Below is a small trained network, with its code and all its weights. Each question gives an input and a class and asks what happens when units are switched off, that is, made to give their printed mean instead of their output.

import numpy as np


def w(rows, s, z=0):
    codes = np.array(rows[::2]) - 128.0
    scale = np.full(codes.shape[1], s)
    scale[-1] = z or s
    return codes * scale


def f(y):
    return np.maximum(y, 0)


def log_softmax(a):
    a = a - a.max(-1, keepdims=True)
    return a - np.log(np.exp(a).sum(-1, keepdims=True))


def net(x, mask):
    res = np.array(x, float).reshape(1, 4) / 4 @ E
    y = f(res @ A[0][:, :-1].T + A[0][:, -1])
    res = res + np.where(mask, y, B[0][:, -1]) @ B[0][:, :-1]
    return log_softmax(res[-1] @ U[:, :-1].T + U[:, -1])


A, B = {}, {}
E = w([
[160,2,20],'x0',
[253,127,162],'x1',
[105,33,230],'x2',
[127,128,128],'x3',
],0.0081)
A[0] = w([
[155,58,57,88],'neuron 1',
[35,135,117,5],'neuron 2',
[122,171,149,106],'neuron 3',
[254,140,178,25],'neuron 4',
[110,65,224,171],'neuron 5',
[113,181,164,119],'neuron 6',
[118,199,192,118],'neuron 7',
[146,230,49,155],'neuron 8',
[89,75,202,116],'neuron 9',
[209,141,148,38],'neuron 10',
[148,184,84,177],'neuron 11',
[31,134,114,56],'neuron 12',
[122,183,177,77],'neuron 13',
],0.018,0.0023)
B[0] = w([
[114,4,136,227],'neuron 1',
[36,182,109,191],'neuron 2',
[130,78,115,176],'neuron 3',
[16,199,110,222],'neuron 4',
[241,180,135,229],'neuron 5',
[122,58,118,196],'neuron 6',
[118,24,129,226],'neuron 7',
[239,191,173,249],'neuron 8',
[208,174,142,210],'neuron 9',
[54,165,128,184],'neuron 10',
[195,161,124,199],'neuron 11',
[31,185,127,198],'neuron 12',
[124,53,101,200],'neuron 13',
],0.027,0.013)
U = w([
[255,199,201,249],'0',
[135,9,163,26],'1',
[29,232,160,104],'2',
],0.0093,0.0015)

Each question gives the input, the list of numbers given to net, and the class t.
The units are the neurons (one row each of A and B). Each row of codes is followed by its name. A weight is (code - 128) times the scale printed after its matrix; where a second scale follows, it is the last column's (A, B and U).
mask holds one flag per neuron, in row order. A switched-off neuron (its flag False) gives its mean, the last column of its row in B, instead of its output. The means were averaged over made-up inputs and are rounded, as every weight is.
A unit's drop is (log p(t) with every unit on - log p(t) with that unit switched off) / (log p(t) with every unit on - log p(t) with every unit switched off).
The circuit of an input: a set's keep is (log p(t) with only the set's units on - log p(t) with every unit switched off) / (log p(t) with every unit on - log p(t) with every unit switched off). Starting from the 12 units with the biggest drops (on a tie, the unit counted first), units are removed one at a time, each time the one whose removal leaves the highest keep (on an exact tie, the one counted first), for as long as the keep stays at least 0.8.
units of the circuit, in order: the units of the circuit, biggest drop first
k most important neurons: the k neurons with the biggest drops, biggest first
drop of u: that unit's drop, to one decimal
input [6,1,6,6], class 0: units of the circuit, in order : neuron 5
input [4,8,7,2], class 2: 4 most important neurons : neuron 4; neuron 8; neuron 10; neuron 11
input [0,-6,8,-6], class 0: 2 most important neurons : neuron 5; neuron 9
input [-7,7,-6,8], class 1: 4 most important neurons : neuron 7; neuron 13; neuron 6; neuron 5
input [-5,8,-6,0], class 2: 3 most important neurons : neuron 4; neuron 10; neuron 5
input [-2,-3,-2,0], class 2: 2 most important neurons : neuron 5; neuron 1
input [-6,-6,-5,3], class 1: 2 most important neurons : neuron 7; neuron 4
input [-3,-7,4,4], class 2: 2 most important neurons : neuron 12; neuron 2
input [7,2,7,6], class 0: 3 most important neurons : neuron 5; neuron 9; neuron 7
input [-5,-1,-3,2], class 1: 2 most important neurons : neuron 7; neuron 5
input [8,5,-6,7], class 1: 2 most important neurons : neuron 1; neuron 5
input [-4,7,0,7], class 2: drop of neuron 4 : 1.2
input [3,7,6,-6], class 2: drop of neuron 4 : 1.8
input [-6,3,-4,0], class 1: units of the circuit, in order : neuron 7
input [7,-6,8,6], class 0: drop of neuron 5 : 1.3
input [-5,3,-2,0], class 1: drop of neuron 8 : 0.0
